Below is a small trained network, with its code and all its weights. Each question gives an input and a target symbol and asks what happens when units are switched off, that is, made to give their printed mean instead of their output.

import numpy as np


def w(rows, s, z=0):
    codes = np.array(rows[::2]) - 128.0
    scale = np.full(codes.shape[1], s)
    scale[-1] = z or s
    return codes * scale


def softmax(a):
    e = np.exp(a - a.max(-1, keepdims=True))
    return e / e.sum(-1, keepdims=True)


def log_softmax(a):
    a = a - a.max(-1, keepdims=True)
    return a - np.log(np.exp(a).sum(-1, keepdims=True))


def net(x, mask):
    ids = ['ΔΞΣΨβγεζηθλμπτφω'.index(c) for c in x.split()]
    T = len(ids)
    res = E[ids] + P[:T]
    u = 0
    for l in range(3):
        r = res
        for j in range(2):
            rows = slice(2 * j, 2 * j + 2)
            q, k, v = (r @ M[l][rows].T for M in (Q, K, V))
            z = softmax(np.where(np.tri(T) > 0, q @ k.T / 2**0.5, -1e9)) @ v
            o = O[l][rows]
            res = res + np.where(mask[u + j], z, o[:, -1]) @ o[:, :-1]
        u += 2
    return log_softmax(res[-1] @ U[:, :-1].T + U[:, -1])


Q, K, V, O = {}, {}, {}, {}
E = w([
[132,90,109],'Δ',
[126,88,109],'Ξ',
[124,86,85],'Σ',
[123,87,115],'Ψ',
[127,87,117],'β',
[101,75,126],'γ',
[141,91,137],'ε',
[61,186,138],'ζ',
[139,89,150],'η',
[147,91,151],'θ',
[37,171,170],'λ',
[48,183,201],'μ',
[183,92,90],'π',
[246,122,140],'τ',
[219,112,200],'φ',
[106,215,127],'ω',
],0.013)
P = w([
[67,253,105],'0',
[120,158,127],'1',
[129,152,131],'2',
[123,136,133],'3',
[124,127,132],'4',
[128,120,134],'5',
[134,115,136],'6',
[138,109,138],'7',
[141,101,139],'8',
[144,96,140],'9',
[146,90,142],'10',
[152,84,146],'11',
[154,80,144],'12',
[156,74,142],'13',
],0.016)
Q[0] = w([
[173,155,120],'L0H0',
[231,2,167],'L0H0',
[195,176,96],'L0H1',
[133,51,182],'L0H1',
],0.03)
K[0] = w([
[104,106,126],'L0H0',
[178,4,139],'L0H0',
[180,146,76],'L0H1',
[117,69,179],'L0H1',
],0.035)
V[0] = w([
[211,223,2],'L0H0',
[241,224,246],'L0H0',
[58,141,170],'L0H1',
[126,95,38],'L0H1',
],0.0076)
O[0] = w([
[130,135,248,228],'L0H0',
[214,189,112,195],'L0H0',
[157,153,33,226],'L0H1',
[86,96,182,9],'L0H1',
],0.012,0.0014)
Q[1] = w([
[202,63,136],'L1H0',
[119,209,152],'L1H0',
[144,206,157],'L1H1',
[39,255,130],'L1H1',
],0.038)
K[1] = w([
[196,81,130],'L1H0',
[115,199,137],'L1H0',
[75,158,129],'L1H1',
[96,253,123],'L1H1',
],0.039)
V[1] = w([
[61,97,172],'L1H0',
[189,144,252],'L1H0',
[105,130,58],'L1H1',
[28,133,75],'L1H1',
],0.021)
O[1] = w([
[58,34,225,43],'L1H0',
[2,15,18,254],'L1H0',
[78,226,68,126],'L1H1',
[11,185,107,145],'L1H1',
],0.0099,0.008)
Q[2] = w([
[105,253,130],'L2H0',
[242,94,166],'L2H0',
[230,85,4],'L2H1',
[131,142,174],'L2H1',
],0.029)
K[2] = w([
[163,192,69],'L2H0',
[77,135,159],'L2H0',
[255,104,129],'L2H1',
[109,107,140],'L2H1',
],0.038)
V[2] = w([
[212,177,89],'L2H0',
[111,167,83],'L2H0',
[152,87,149],'L2H1',
[3,131,113],'L2H1',
],0.0049)
O[2] = w([
[34,155,1,82],'L2H0',
[76,145,157,252],'L2H0',
[193,63,125,80],'L2H1',
[60,158,36,236],'L2H1',
],0.0027,0.0038)
U = w([
[127,134,163,81],'Δ',
[127,137,165,84],'Ξ',
[90,126,206,45],'Σ',
[127,144,169,121],'Ψ',
[136,142,169,118],'β',
[129,172,213,124],'γ',
[169,148,150,161],'ε',
[160,163,147,129],'ζ',
[188,159,147,220],'η',
[196,152,138,182],'θ',
[196,185,145,127],'λ',
[255,192,127,73],'μ',
[187,76,209,204],'π',
[157,95,102,1],'τ',
[232,151,69,28],'φ',
[188,136,134,224],'ω',
],0.0064,0.0095)

Each question gives the input, a string of symbols that net reads in full, and the target symbol t.
The units are the heads (2 rows each of Q, K, V and O). Each row of codes is followed by its name. A weight is (code - 128) times the scale printed after its matrix; where a second scale follows, it is the last column's (O and U).
mask holds one flag per head, layer by layer. A switched-off head (its flag False) gives its mean, the last column of its rows in O, instead of its output. The means were averaged over made-up inputs and are rounded, as every weight is.
A unit's drop is (log p(t) with every unit on - log p(t) with that unit switched off) / (log p(t) with every unit on - log p(t) with every unit switched off).
The circuit of an input: a set's keep is (log p(t) with only the set's units on - log p(t) with every unit switched off) / (log p(t) with every unit on - log p(t) with every unit switched off). Starting from all 6 units, units are removed one at a time, each time the one whose removal leaves the highest keep (on an exact tie, the one counted first), for as long as the keep stays at least 0.8.
units of the circuit, in order: the units of the circuit, biggest drop first
most important unit: the unit with the biggest drop
heads that matter: for each layer, one digit per head in row order, 1 if its drop is at least 0.15 and else 0, layers parted by /
drop of u: that unit's drop, to one decimal
input Σ Ψ τ Δ ω γ ε ζ π γ Ψ, target π: heads that matter	01 / 11 / 00
input λ ω μ γ π λ τ π Ξ Σ γ, target γ: most important unit	L0H0
input Δ λ Σ μ η Ξ φ μ γ φ φ Σ ε, target φ: heads that matter	10 / 10 / 00
input γ μ μ θ, target μ: units of the circuit, in order	L1H0, L0H0, L0H1
input Δ π Σ θ π λ Δ π γ φ γ ε τ θ, target τ: units of the circuit, in order	L1H0, L0H1
input τ η Δ ω γ λ ω τ η η τ Ψ π Σ, target π: units of the circuit, in order	L0H1, L1H1
input β β θ π ζ Δ μ Ψ γ η π Ξ, target π: units of the circuit, in order	L0H1, L1H1, L2H1
input π τ Ξ γ Σ ζ, target π: units of the circuit, in order	L0H0, L1H1
input γ μ π η γ Σ Δ ω, target γ: units of the circuit, in order	L1H0, L1H1, L0H0
input μ Δ ζ, target μ: units of the circuit, in order	L0H1, L1H0
input φ μ Ψ θ μ, target φ: units of the circuit, in order	L0H0, L1H0, L0H1
input Δ β λ τ Ψ θ π Ψ β β τ Σ, target τ: units of the circuit, in order	L1H0, L0H1
input γ Σ η η λ, target γ: units of the circuit, in order	L1H0, L1H1
input λ τ π π μ ε Ψ μ Ξ, target μ: heads that matter	01 / 10 / 00
input θ π τ γ π Δ Σ φ μ Ψ, target φ: units of the circuit, in order	L0H0, L1H0
input Σ γ ζ, target Σ: heads that matter	10 / 11 / 00
input π Σ Ψ η Δ θ φ η τ Σ π, target τ: units of the circuit, in order	L1H0, L0H1, L0H0
input β ε Σ Σ π μ Ξ γ, target μ: units of the circuit, in order	L1H0, L0H1, L0H0
input γ Ξ Ψ τ, target τ: units of the circuit, in order	L1H0, L0H0, L0H1
input λ ω θ Δ π θ, target π: most important unit	L0H1
input γ Σ η μ θ η τ π ζ, target γ: most important unit	L1H0
input γ τ β, target τ: heads that matter	10 / 10 / 00
input η ω μ η π Ψ, target π: heads that matter	11 / 11 / 00
input π π Ψ φ Σ Σ γ μ, target π: heads that matter	10 / 01 / 00
input γ η γ μ Ξ, target μ: units of the circuit, in order	L1H0, L0H1
input β λ π η, target π: heads that matter	11 / 01 / 00
input Σ λ ω Σ π Ψ Ψ γ η γ γ μ, target Σ: most important unit	L0H0
input η η π η η Ξ β η μ ε η, target μ: heads that matter	10 / 10 / 00
input λ γ μ φ π φ Δ π γ, target π: heads that matter	01 / 01 / 00
input γ ζ γ γ Σ π φ γ Σ, target φ: drop of L2H1	0.0
